Below are the code and all the weights of a small trained network. Each question names an input and a class and asks about switching units off, where a switched-off unit gives its printed mean instead of its output.

import numpy as np


def w(rows, s, z=0):
    codes = np.array(rows[::2]) - 128.0
    scale = np.full(codes.shape[1], s)
    scale[-1] = z or s
    return codes * scale


def norm(h):
    return h / np.sqrt((h * h).mean(-1, keepdims=True) + 1e-5)


def f(y):
    return y / 2 * (1 + np.tanh(0.7978845608 * (y + 0.044715 * y**3)))


def log_softmax(a):
    a = a - a.max(-1, keepdims=True)
    return a - np.log(np.exp(a).sum(-1, keepdims=True))


def net(x, mask):
    res = np.array(x, float).reshape(1, 8) / 4 @ E
    u = 0
    for l in range(2):
        y = f(norm(res) @ A[l][:, :-1].T + A[l][:, -1])
        res = res + np.where(mask[u : u + 10], y, B[l][:, -1]) @ B[l][:, :-1]
        u += 10
    return log_softmax(norm(res)[-1] @ U[:, :-1].T + U[:, -1])


A, B = {}, {}
E = w([
[54,63,133,254,115,206,190],'x0',
[125,134,132,127,124,128,129],'x1',
[147,114,118,138,147,129,135],'x2',
[121,130,135,125,119,128,123],'x3',
[120,76,223,167,148,69,137],'x4',
[135,130,127,129,136,130,132],'x5',
[132,130,128,130,133,129,132],'x6',
[168,52,172,120,86,119,211],'x7',
],0.008)
A[0] = w([
[77,57,207,184,115,144,150,205],'0.n0',
[204,178,21,106,19,113,192,90],'0.n1',
[189,122,125,165,106,110,82,117],'0.n2',
[126,170,189,103,51,41,241,142],'0.n3',
[208,227,121,29,145,30,89,253],'0.n4',
[183,94,165,55,146,96,153,191],'0.n5',
[70,90,206,155,105,242,227,95],'0.n6',
[216,73,108,62,1,216,170,76],'0.n7',
[172,77,41,89,31,116,193,44],'0.n8',
[73,138,151,211,204,32,10,107],'0.n9',
],0.0068,0.0042)
B[0] = w([
[121,163,64,92,142,110,105,184],'0.n0',
[61,143,193,104,191,169,95,158],'0.n1',
[121,106,185,83,162,112,126,129],'0.n2',
[141,55,74,119,87,86,126,160],'0.n3',
[83,46,187,138,171,152,123,245],'0.n4',
[173,102,175,207,96,133,98,174],'0.n5',
[89,125,111,112,198,191,158,179],'0.n6',
[93,139,118,187,194,46,254,162],'0.n7',
[63,143,143,149,137,89,190,146],'0.n8',
[52,137,143,123,168,89,195,176],'0.n9',
],0.0082,0.011)
A[1] = w([
[101,185,91,147,121,238,92,190],'1.n0',
[119,106,37,91,92,206,122,163],'1.n1',
[155,89,165,106,99,113,106,202],'1.n2',
[105,78,131,94,164,143,196,185],'1.n3',
[89,91,147,146,178,111,2,203],'1.n4',
[111,80,130,183,175,100,194,162],'1.n5',
[192,134,99,179,46,70,78,251],'1.n6',
[98,168,75,131,176,117,113,173],'1.n7',
[136,145,73,171,88,185,124,65],'1.n8',
[87,218,80,187,131,56,200,141],'1.n9',
],0.0099,0.0021)
B[1] = w([
[219,49,134,139,106,96,157,205],'1.n0',
[63,150,188,115,133,95,125,173],'1.n1',
[151,137,79,161,132,117,204,161],'1.n2',
[139,209,162,61,117,118,7,234],'1.n3',
[107,186,43,158,77,160,197,246],'1.n4',
[84,231,144,79,84,118,81,255],'1.n5',
[237,64,146,228,136,100,133,132],'1.n6',
[194,119,74,122,106,145,136,192],'1.n7',
[152,43,255,183,143,18,151,148],'1.n8',
[235,42,83,160,116,200,102,203],'1.n9',
],0.0077,0.0087)
U = w([
[108,152,61,128,140,223,154,3],'0',
[74,194,217,82,128,60,124,161],'1',
[250,62,146,194,77,92,165,237],'2',
],0.014,0.0018)

Each question gives the input, the list of numbers given to net, and the class t.
The units are the neurons (one row each of A and B). Each row of codes is followed by its name. A weight is (code - 128) times the scale printed after its matrix; where a second scale follows, it is the last column's (A, B and U).
mask holds one flag per neuron, layer by layer. A switched-off neuron (its flag False) gives its mean, the last column of its row in B, instead of its output. The means were averaged over made-up inputs and are rounded, as every weight is.
A unit's drop is (log p(t) with every unit on - log p(t) with that unit switched off) / (log p(t) with every unit on - log p(t) with every unit switched off).
The circuit of an input: a set's keep is (log p(t) with only the set's units on - log p(t) with every unit switched off) / (log p(t) with every unit on - log p(t) with every unit switched off). Starting from the 12 units with the biggest drops (on a tie, the unit counted first), units are removed one at a time, each time the one whose removal leaves the highest keep (on an exact tie, the one counted first), for as long as the keep stays at least 0.8.
circuit, biggest first: the units of the circuit, biggest drop first
unit that matters most: the unit with the biggest drop
k most important neurons: the k neurons with the biggest drops, biggest first
top k neurons in layer l: the k neurons of layer l with the biggest drops, biggest first
drop of u: that unit's drop, to one decimal
input [8,5,-6,-6,-7,8,-8,-4], class 2: circuit, biggest first	1.n0, 1.n8, 0.n4
input [-8,2,7,-3,0,5,5,-7], class 0: unit that matters most	1.n4
input [3,-1,2,-8,-2,3,-6,6], class 0: top 2 neurons in layer 0	0.n7, 0.n4
input [-5,5,1,0,-3,-2,4,0], class 0: 2 most important neurons	1.n4, 0.n9
input [5,-5,-3,4,4,-5,3,0], class 0: 3 most important neurons	0.n0, 0.n4, 1.n7
input [6,7,-1,5,-1,3,4,8], class 0: 4 most important neurons	0.n7, 0.n4, 1.n9, 0.n0
input [1,5,2,-6,2,5,7,8], class 1: top 4 neurons in layer 1	1.n5, 1.n3, 1.n0, 1.n4
input [0,-1,5,-6,-7,1,5,1], class 1: top 2 neurons in layer 1	1.n3, 1.n4
input [7,6,-1,-6,-1,-6,1,-3], class 2: top 2 neurons in layer 0	0.n4, 0.n1
input [-3,3,5,-5,8,-5,-5,1], class 2: top 4 neurons in layer 1	1.n6, 1.n2, 1.n3, 1.n1
input [-2,-2,0,-3,-1,-3,-5,0], class 0: 2 most important neurons	1.n4, 0.n9
input [-1,-6,-7,-1,7,5,-7,1], class 2: 3 most important neurons	0.n4, 0.n3, 0.n6
input [2,0,6,-4,1,4,8,2], class 1: top 2 neurons in layer 1	1.n4, 1.n1
input [-4,-6,4,-2,0,-7,-3,-8], class 0: circuit, biggest first	1.n4
input [7,-5,-8,5,8,6,-5,-2], class 0: 2 most important neurons	0.n0, 0.n4
input [5,-7,-4,-2,6,4,8,-5], class 0: 2 most important neurons	0.n4, 1.n9
input [6,7,8,-2,-2,-3,8,7], class 0: 2 most important neurons	0.n7, 0.n4
input [7,5,8,-5,0,5,-5,-8], class 2: top 3 neurons in layer 1	1.n0, 1.n8, 1.n9
input [1,-2,6,8,6,-1,-8,-8], class 0: 2 most important neurons	1.n9, 0.n4
input [-2,1,-5,2,1,4,5,3], class 2: unit that matters most	0.n5
input [7,-3,-4,-4,-5,8,-4,-2], class 2: drop of 0.n4	0.3
input [3,4,8,6,-2,1,7,-4], class 2: drop of 0.n4	0.6
input [-6,4,5,-5,-4,3,1,7], class 1: drop of 1.n3	0.0
input [-8,7,-8,-5,5,-5,3,7], class 2: drop of 0.n5	0.1
